Here is a tiny trained network, its code and every weight. The questions are about switching its units off for an input and a class, where a switched-off unit gives its printed mean instead of its output.

import numpy as np


def w(rows, s, z=0):
    codes = np.array(rows[::2]) - 128.0
    scale = np.full(codes.shape[1], s)
    scale[-1] = z or s
    return codes * scale


def f(y):
    return np.maximum(y, 0)


def log_softmax(a):
    a = a - a.max(-1, keepdims=True)
    return a - np.log(np.exp(a).sum(-1, keepdims=True))


def net(x, mask):
    res = np.array(x, float).reshape(1, 4) / 4 @ E
    y = f(res @ A[0][:, :-1].T + A[0][:, -1])
    res = res + np.where(mask, y, B[0][:, -1]) @ B[0][:, :-1]
    return log_softmax(res[-1] @ U[:, :-1].T + U[:, -1])


A, B = {}, {}
E = w([
[68,95,141,64,94,16],'x0',
[246,203,144,84,128,81],'x1',
[132,131,1,135,183,88],'x2',
[138,79,202,165,237,72],'x3',
],0.01)
A[0] = w([
[151,139,159,160,139,193,116],'n0',
[109,150,254,132,75,168,114],'n1',
[119,152,89,99,78,149,43],'n2',
[168,133,130,162,139,169,56],'n3',
[160,158,131,58,134,106,120],'n4',
[166,178,142,105,117,109,45],'n5',
[118,161,93,123,86,139,218],'n6',
[177,175,127,88,153,107,119],'n7',
[150,113,177,170,192,80,105],'n8',
[63,100,106,158,128,137,65],'n9',
[90,91,98,133,144,157,133],'n10',
[209,170,148,120,140,140,199],'n11',
[103,120,146,99,97,73,96],'n12',
[120,161,118,119,87,152,132],'n13',
[103,109,171,82,91,98,108],'n14',
[91,126,135,118,103,71,82],'n15',
[86,109,159,162,102,148,81],'n16',
[53,91,135,132,138,148,89],'n17',
[107,86,121,121,131,151,16],'n18',
[149,153,101,177,148,165,187],'n19',
[142,145,124,145,120,175,111],'n20',
[134,105,173,161,167,102,57],'n21',
[156,120,101,154,129,168,135],'n22',
[159,126,135,192,116,178,69],'n23',
[119,148,148,142,86,134,126],'n24',
[184,127,163,107,103,122,53],'n25',
[90,106,134,173,121,153,179],'n26',
[142,108,175,105,86,168,41],'n27',
[109,88,121,64,110,84,34],'n28',
[182,134,137,103,134,92,123],'n29',
[154,162,149,117,118,107,10],'n30',
[123,133,81,99,142,117,69],'n31',
[147,118,156,182,190,108,88],'n32',
[114,115,133,111,108,91,24],'n33',
[101,118,131,88,83,75,144],'n34',
[124,177,116,99,66,173,2],'n35',
[129,137,7,159,178,92,79],'n36',
],0.013,0.0039)
B[0] = w([
[97,182,96,133,222,116,198],'n0',
[220,124,193,60,149,18,252],'n1',
[104,159,111,228,43,91,181],'n2',
[108,165,70,144,186,132,175],'n3',
[118,81,42,110,117,210,195],'n4',
[146,75,67,128,103,185,183],'n5',
[47,116,142,166,67,71,197],'n6',
[123,86,68,97,102,204,207],'n7',
[36,111,112,221,42,91,227],'n8',
[163,63,64,115,120,183,179],'n9',
[170,92,78,87,116,170,178],'n10',
[121,105,56,75,118,176,237],'n11',
[104,160,53,158,210,146,182],'n12',
[92,147,143,183,79,73,177],'n13',
[117,176,114,131,191,103,186],'n14',
[114,173,60,148,183,175,175],'n15',
[206,58,92,88,116,163,170],'n16',
[162,88,38,111,102,159,187],'n17',
[176,95,72,150,105,169,146],'n18',
[92,152,93,111,193,112,198],'n19',
[93,156,106,158,173,118,172],'n20',
[102,146,120,196,46,85,190],'n21',
[87,163,102,127,170,118,175],'n22',
[112,174,93,143,194,144,183],'n23',
[151,128,156,107,103,49,162],'n24',
[171,88,84,100,122,135,180],'n25',
[152,79,83,81,116,168,183],'n26',
[169,123,128,103,133,53,178],'n27',
[134,168,78,159,190,143,178],'n28',
[132,65,82,103,86,202,195],'n29',
[174,99,95,123,129,165,160],'n30',
[182,137,190,120,139,36,164],'n31',
[77,145,136,202,50,76,204],'n32',
[131,154,82,177,196,148,152],'n33',
[87,191,64,156,230,137,194],'n34',
[129,132,112,198,98,102,190],'n35',
[251,102,255,51,138,6,239],'n36',
],0.0068,0.012)
U = w([
[69,204,101,149,247,137,97],'0',
[136,49,93,101,86,204,96],'1',
[50,153,136,220,24,72,115],'2',
[179,130,173,79,154,44,124],'3',
[48,130,143,80,133,136,248],'4',
[108,160,192,151,97,169,102],'5',
],0.012,0.013)

Each question gives the input, the list of numbers given to net, and the class t.
The units are the neurons (one row each of A and B). Each row of codes is followed by its name. A weight is (code - 128) times the scale printed after its matrix; where a second scale follows, it is the last column's (A, B and U).
mask holds one flag per neuron, in row order. A switched-off neuron (its flag False) gives its mean, the last column of its row in B, instead of its output. The means were averaged over made-up inputs and are rounded, as every weight is.
A unit's drop is (log p(t) with every unit on - log p(t) with that unit switched off) / (log p(t) with every unit on - log p(t) with every unit switched off).
The circuit of an input: a set's keep is (log p(t) with only the set's units on - log p(t) with every unit switched off) / (log p(t) with every unit on - log p(t) with every unit switched off). Starting from the 12 units with the biggest drops (on a tie, the unit counted first), units are removed one at a time, each time the one whose removal leaves the highest keep (on an exact tie, the one counted first), for as long as the keep stays at least 0.8.
units of the circuit, in order: the units of the circuit, biggest drop first
unit that matters most: the unit with the biggest drop
k most important neurons: the k neurons with the biggest drops, biggest first
drop of u: that unit's drop, to one decimal
input [-2,-6,-5,4], class 1: units of the circuit, in order => (n16)
input [-1,5,-7,-5], class 3: 3 most important neurons => (n1 n8 n27)
input [2,-5,-5,4], class 1: 3 most important neurons => (n36 n17 n16)
input [-6,-4,-6,7], class 2: 4 most important neurons => (n8 n32 n21 n36)
input [-6,4,-7,-3], class 3: 3 most important neurons => (n1 n27 n34)
input [7,2,0,7], class 0: 2 most important neurons => (n12 n34)
input [-6,-5,7,4], class 3: 2 most important neurons => (n36 n34)
input [-5,1,6,0], class 3: 2 most important neurons => (n36 n34)
input [-6,-6,-7,5], class 3: 2 most important neurons => (n1 n16)
input [-5,-5,-4,6], class 2: 2 most important neurons => (n32 n8)
input [0,5,5,-3], class 1: 2 most important neurons => (n1 n7)
input [6,-6,3,-4], class 0: 2 most important neurons => (n34 n28)
input [8,-1,-3,-7], class 0: drop of n34 => 0.3
input [-1,3,-5,-1], class 3: unit that matters most => n1
input [-5,-4,5,7], class 2: drop of n32 => 0.3
input [3,-3,-6,3], class 3: drop of n1 => 0.6
